Below is a small trained network, with its code and all its weights. Each question gives an input and a class and asks what happens when units are switched off, that is, made to give their printed mean instead of their output.

import numpy as np


def w(rows, s, z=0):
    codes = np.array(rows[::2]) - 128.0
    scale = np.full(codes.shape[1], s)
    scale[-1] = z or s
    return codes * scale


def norm(h):
    return h / np.sqrt((h * h).mean(-1, keepdims=True) + 1e-5)


def f(y):
    return np.maximum(y, 0)


def log_softmax(a):
    a = a - a.max(-1, keepdims=True)
    return a - np.log(np.exp(a).sum(-1, keepdims=True))


def net(x, mask):
    res = np.array(x, float).reshape(1, 7) / 4 @ E
    u = 0
    for l in range(2):
        y = f(norm(res) @ A[l][:, :-1].T + A[l][:, -1])
        res = res + np.where(mask[u : u + 9], y, B[l][:, -1]) @ B[l][:, :-1]
        u += 9
    return log_softmax(norm(res)[-1] @ U[:, :-1].T + U[:, -1])


A, B = {}, {}
E = w([
[131,128,126,128,126,128,130,130,128],'x0',
[179,75,241,204,106,167,108,84,99],'x1',
[125,127,129,127,128,131,126,127,127],'x2',
[128,66,102,119,51,121,114,154,110],'x3',
[226,60,46,102,214,169,145,125,158],'x4',
[209,196,113,160,123,71,88,124,96],'x5',
[151,116,137,1,70,125,188,32,129],'x6',
],0.0069)
A[0] = w([
[126,164,140,198,255,153,65,252,168,42],'L0N1',
[160,174,74,230,107,87,80,97,116,139],'L0N2',
[151,89,76,161,226,157,138,108,117,2],'L0N3',
[98,212,84,67,164,118,127,185,144,54],'L0N4',
[106,217,148,129,192,206,147,46,171,44],'L0N5',
[25,33,201,95,168,163,176,168,206,62],'L0N6',
[140,213,159,147,181,125,132,102,206,160],'L0N7',
[136,184,158,71,144,161,162,3,203,47],'L0N8',
[172,157,148,21,105,116,152,106,87,112],'L0N9',
],0.0072,0.0038)
B[0] = w([
[81,64,146,142,115,97,89,70,200,255],'L0N1',
[148,114,98,98,149,98,189,170,133,216],'L0N2',
[72,173,74,76,108,170,118,80,47,175],'L0N3',
[127,121,143,65,155,157,87,193,153,195],'L0N4',
[115,28,125,216,47,125,131,180,85,168],'L0N5',
[164,152,104,149,225,57,255,192,93,216],'L0N6',
[146,109,88,83,19,99,179,164,85,198],'L0N7',
[116,119,136,141,105,99,93,110,179,192],'L0N8',
[117,88,108,74,140,70,66,138,144,203],'L0N9',
],0.009,0.0061)
A[1] = w([
[115,95,100,65,144,112,123,212,135,128],'L1N1',
[178,95,205,69,129,35,135,123,190,172],'L1N2',
[193,109,92,127,70,74,79,178,104,113],'L1N3',
[100,200,83,254,195,164,58,186,146,123],'L1N4',
[56,101,99,53,118,212,100,164,94,255],'L1N5',
[154,92,32,108,219,148,144,83,117,226],'L1N6',
[38,236,171,141,87,99,178,171,148,121],'L1N7',
[202,105,246,201,160,165,154,9,71,151],'L1N8',
[155,155,158,143,113,120,91,143,171,129],'L1N9',
],0.0087,0.0029)
B[1] = w([
[158,134,165,187,137,145,148,154,175,243],'L1N1',
[52,108,92,180,180,118,106,124,145,254],'L1N2',
[113,114,159,182,167,173,225,125,101,225],'L1N3',
[118,81,101,3,124,65,147,53,161,166],'L1N4',
[217,136,150,182,115,155,79,134,133,202],'L1N5',
[80,175,193,113,73,121,95,103,38,233],'L1N6',
[177,144,141,100,113,201,107,60,64,212],'L1N7',
[187,188,120,83,137,133,101,228,182,199],'L1N8',
[116,136,132,80,191,172,57,109,103,146],'L1N9',
],0.011,0.008)
U = w([
[69,53,112,33,122,40,70,24,210,150],'0',
[185,198,114,60,159,184,65,230,210,126],'1',
[97,204,145,48,69,213,84,28,22,139],'2',
[88,115,176,163,135,147,117,134,118,214],'3',
[103,164,123,142,198,85,224,121,75,84],'4',
[142,47,153,207,19,166,168,148,129,75],'5',
[84,119,168,160,143,159,106,120,129,170],'6',
[162,199,1,144,43,115,160,43,194,2],'7',
],0.0092,0.0068)

Each question gives the input, the list of numbers given to net, and the class t.
The units are the neurons (one row each of A and B). Each row of codes is followed by its name. A weight is (code - 128) times the scale printed after its matrix; where a second scale follows, it is the last column's (A, B and U).
mask holds one flag per neuron, layer by layer. A switched-off neuron (its flag False) gives its mean, the last column of its row in B, instead of its output. The means were averaged over made-up inputs and are rounded, as every weight is.
A unit's drop is (log p(t) with every unit on - log p(t) with that unit switched off) / (log p(t) with every unit on - log p(t) with every unit switched off).
The circuit of an input: a set's keep is (log p(t) with only the set's units on - log p(t) with every unit switched off) / (log p(t) with every unit on - log p(t) with every unit switched off). Starting from the 12 units with the biggest drops (on a tie, the unit counted first), units are removed one at a time, each time the one whose removal leaves the highest keep (on an exact tie, the one counted first), for as long as the keep stays at least 0.8.
units of the circuit, in order: the units of the circuit, biggest drop first
k most important neurons: the k neurons with the biggest drops, biggest first
drop of u: that unit's drop, to one decimal
input [3,-2,1,-3,-3,-8,1], class 4: units of the circuit, in order => (L0N6)
input [-4,1,6,6,8,-7,0], class 2: units of the circuit, in order => (L1N6; L0N3)
input [6,6,1,3,3,5,-3], class 1: units of the circuit, in order => (L1N8; L0N7)
input [4,-6,0,-8,6,2,-1], class 5: 2 most important neurons => (L0N7; L0N5)
input [-4,-8,-2,-2,-8,-4,4], class 1: 2 most important neurons => (L0N4; L1N6)
input [-7,-4,-5,-7,-3,-2,6], class 3: 3 most important neurons => (L0N5; L1N2; L0N9)
input [7,8,-5,0,4,-8,7], class 1: units of the circuit, in order => (L1N8; L0N7)
input [-5,5,-2,4,0,-7,4], class 4: 2 most important neurons => (L0N6; L0N1)
input [-2,-4,-2,-5,0,4,4], class 5: 2 most important neurons => (L0N5; L0N7)
input [4,-2,-6,-1,2,8,4], class 4: 2 most important neurons => (L1N3; L0N1)
input [-5,6,0,-1,-2,-1,-4], class 1: 2 most important neurons => (L1N8; L0N9)
input [-3,5,8,-8,-7,-3,4], class 5: 4 most important neurons => (L0N5; L1N6; L0N7; L0N3)
input [-8,4,-5,7,4,-1,-8], class 0: 2 most important neurons => (L1N4; L0N7)
input [-2,-3,4,-6,-8,-8,-3], class 2: units of the circuit, in order => (L1N7)
input [5,0,0,6,8,-6,7], class 2: 2 most important neurons => (L1N6; L0N1)
input [-3,2,-1,1,7,-7,4], class 2: 2 most important neurons => (L1N6; L0N3)
input [-2,-2,4,-7,5,-2,4], class 5: 2 most important neurons => (L0N5; L0N7)
input [-8,-8,-2,7,-4,1,-2], class 1: 2 most important neurons => (L0N4; L1N6)
input [4,6,-6,3,-6,-8,-5], class 4: drop of L1N4 => 0.2
input [4,5,-1,-1,4,1,-2], class 1: units of the circuit, in order => (L1N8)
input [6,3,-5,-1,-4,5,7], class 0: drop of L1N6 => 0.1
input [-2,5,3,8,-7,8,-3], class 4: drop of L1N5 => 0.2
